array([ 9.15, -7.82, -9.48, 17.03, 12.85])	-9.48
array([ 129.2,   -7.7,  -27.1,  -67.2,  107.4, -198.2,   32.1])	107.4
array([-98.4, 161.0, 153.0, 122.3])	161.0
array([ 118.6,   52.2, -126.3,  163.4,  -48.4, -174.3,  -57.3])	-48.4
array([-1.9,  1.1,  1.8,  1.9,  1.2])	1.8
array([ 9.444,  0.524, 10.341, -6.524, -9.767])	10.341
array([-0.10,  0.02,  0.17, -0.07, -0.12,  0.01, -0.14])	-0.12
---
[[ 48.7 -22.6 -37.5  15.5]
 [ 13.7  -7.6 -21.0  -1.9]
 [-26.3  21.8  21.7 -11.2]] >> 21.7

[[-52.0 -42.3  42.9 -10.9  -5.0]
 [ -8.1  35.2  16.7  -0.5  14.1]
 [ -3.7  41.7 -22.5 -25.2  36.5]] >> -22.5

[[ 28.9 -28.4 -13.5 -40.0  28.6]
 [-29.7  36.0  42.1  43.8 -30.5]
 [-26.9  31.4  28.5  46.7 -25.4]] >> 28.5

[[-45.0 -37.6   6.5  13.2  20.7]
 [-25.6  12.6  41.5  41.0 -12.7]
 [ 22.1 -28.0   5.7  47.5   8.2]] >> 5.7

[[-16.7  25.5  15.4  19.4]
 [-36.7 -15.8 -25.7 -28.3]
 [-35.9 -47.5 -12.8 -35.5]] >> -12.8

[[-18.1   0.3  -0.2  13.6   6.5]
 [ 11.5 -39.6  25.2 -17.4 -45.1]
 [ -0.6  -9.0  23.4  24.3 -39.0]] >> 23.4
---
[[ -8.06   3.62   3.39  10.61   1.34]
 [-11.83  12.24   1.35  11.06  11.11]] gives 3.62

[-1.08 -1.16 -0.96  1.10 -0.99 -1.12 -1.04] gives -1.16

[ 0.13  0.08 -0.06 -0.09] gives 0.08

[[ 1.62 -1.40 -1.20 -1.53]
 [-0.42  0.56 -1.21  1.03]
 [-0.94  1.92 -2.06 -0.41]] gives -1.40

[[ -4.49 -17.38 -20.32  19.95]
 [ -3.26   1.85 -13.29   3.61]
 [ 10.75  -3.18   7.66   2.35]] gives -17.38

[[ -2.797 -22.730  14.392 -18.113  -5.354  -9.482  12.128]
 [  3.520  -3.743  22.076   2.018   9.307  12.515 -11.726]] gives -22.730
---
[85.09, -140.82, -76.67, 128.89, 40.79, 144.36] yields 144.36
[[0.012, -0.066, -0.116, -0.028], [0.138, -0.045, -0.210, 0.018], [0.003, -0.062, 0.017, -0.007]] yields -0.007
[0.15, 0.06, 0.10, -0.10, 0.01, 0.01, -0.08] yields -0.08
[183.2, -188.5, 117.0, -161.9, 33.8, 107.6, 61.8] yields 61.8
[-0.005, -0.140, 0.074, 0.195, -0.158, 0.023, 0.161] yields 0.161
[11.489, -11.214, 10.785, 8.818, 19.272, 17.631] yields 17.631
[-6.297, -4.377, 5.811, -13.611, 11.808] yields 11.808
[[4.13, 18.72, -10.62, 0.26, 10.06], [2.96, 8.36, 16.93, -6.07, 13.98], [6.14, -9.41, 10.53, -13.29, 0.54]] yields 0.54
[[-11.3, 19.0, 0.0, -7.8, -14.8, -10.0], [2.1, 3.5, -1.1, 0.4, -10.9, -3.2]] yields -3.2
[[-13.9, 52.9, 72.7, 130.5, 116.2, 20.3, 49.2], [-62.4, 63.2, 46.3, -113.0, -99.6, -213.8, 141.2]] yields 141.2
---
[-25.0 -12.6  -4.2  45.3 -47.5  -3.6  -6.8] Out: -6.8
[ 14.6  42.9 -39.3  10.7   3.0  54.7] Out: 54.7
[-44.1   0.4 -40.8   1.4] Out: 1.4
[  5.9  24.1   5.6 -47.9  28.9 -15.3] Out: -15.3
[ -1.0 -28.7  -5.4  58.3  19.9] Out: 19.9
[ 38.1  33.7 -35.0  61.1] Out: 61.1
[ 58.6 -12.2  49.3 -20.4] Out: -20.4
[-19.1  61.1  -1.4  -7.9] Out: -7.9
[  8.4  13.1   5.5 -21.3  22.6 -43.6] Out: -43.6
---
[55 22 44 89 64] result: 22
[-989  925  804  911  952] result: 925
[7441 5619 9624 2201 6375] result: 5619
[ 78   1 206  62  86] result: 1
[-275  602 -194 -982  823] result: 602
[ 210  700  -17 -461 -639] result: 700
[ 13  50  14 -26  12] result: 50
[4348 4295 8952 7673 2272] result: 4295
[67 75 19 63 43] result: 75
---
[[ 12.1  -5.7  -6.7 -53.8]
 [-13.0 -10.3   2.7 -40.5]] | -5.7

[[ 18.2  20.0  26.1 -28.0 -47.1]
 [-20.7 -55.6 -36.8 -27.9 -43.2]] | 20.0

[[  5.8 -26.8  37.2  52.2  -1.2]
 [-18.4 -16.2 -24.3  -6.6 -56.0]] | -26.8

[[-14.5  -6.7  26.3  18.9 -24.7]
 [ 38.5 -48.0 -32.5  -5.5  23.8]] | -6.7

[[-54.0 -32.4 -30.3 -43.6  -1.0   0.1]
 [-11.9  -9.4 -46.0 -19.1  19.9  21.7]] | -32.4

[[ -0.7   0.8 -23.1   4.6   4.2]
 [ 18.1 -46.0   3.5 -18.3   2.6]] | 0.8
---
[[-18.5  30.8  -7.9 -36.7  21.9  -0.3   0.0]
 [ 15.5 -36.0   0.8  18.5 -30.2 -14.6 -17.0]
 [ 21.2 -19.4   9.7  44.9 -13.2   6.5  11.1]] → 30.8

[[ 42.6  -2.0  -0.7  -6.6  -1.2 -47.5]
 [ 16.5 -40.6 -57.3  -1.7  12.8 -17.2]
 [-39.2  13.8 -59.6  -6.0 -28.7  41.7]] → -2.0

[[ 20.5 -12.3  17.4  54.1 -14.4 -32.0  16.6]
 [  9.0  -9.4  39.6  55.9  -3.9 -24.5  -3.1]
 [-20.7   3.3  56.6  24.9  18.6   5.8 -39.8]] → -12.3

[[-55.8 -13.3  37.5  56.2 -31.3 -46.0  44.8]
 [ 25.5 -42.7  29.0  40.2  19.2 -41.6  -0.8]
 [  4.5  30.5 -39.6 -52.1   1.8  55.8 -36.3]] → -13.3

[[-49.4 -45.4  53.6  15.3]
 [ 52.8  47.7 -51.1  44.6]
 [ 55.0  53.6 -52.3  45.3]] → -45.4

[[ 45.8 -32.0 -29.4  37.6  37.1]
 [  9.4  15.5  -5.3 -10.7  10.7]
 [ 39.2 -22.3 -23.7  35.5  36.5]] → -32.0
---
[ -9.8 -26.1 -16.0  22.1  59.4  -8.2]
59.4, -26.1

[-13.0 -28.5 -46.2   3.6]
3.6, -46.2

[-60.0   5.5  27.0   7.1]
27.0, -60.0

[[  6.0 -19.6  31.1  27.0  13.4 -30.3]
 [ 31.3 -20.4 -13.5  15.3  -2.9  34.7]
 [ 46.1 -40.2 -11.1  31.3 -14.3  37.7]]
46.1, -40.2

[ 22.2  49.5 -27.1 -58.4]
49.5, -58.4

[[  2.5   0.0 -23.3  21.2 -22.8  22.1]
 [ 20.8 -32.8 -42.1  38.0 -47.5  27.8]]
38.0, -47.5
---
[ -5.7  -8.8 -33.0  59.1  17.7   8.6] yields 17.7

[[-39.1  28.9 -20.3 -15.9 -42.8]
 [ 28.6 -46.6 -34.8  12.5 -14.2]] yields -42.8

[  7.2  -9.8 -30.0  43.7 -56.4] yields -56.4

[[ 13.8  -2.5   0.1   8.1 -43.7  -6.2]
 [-39.3  -4.7  -0.5  -4.8 -29.5   9.9]] yields -43.7

[[-34.3 -56.4  42.2 -47.8]
 [ 56.5 -39.1 -16.0  26.0]
 [-51.7  40.5 -17.0  13.7]] yields 56.5

[[ 58.4   5.9  11.1 -60.2]
 [ 58.3   6.0  11.7 -59.9]] yields 58.3

[-31.3 -17.1  44.5  22.3 -20.0 -37.4 -15.0] yields -20.0
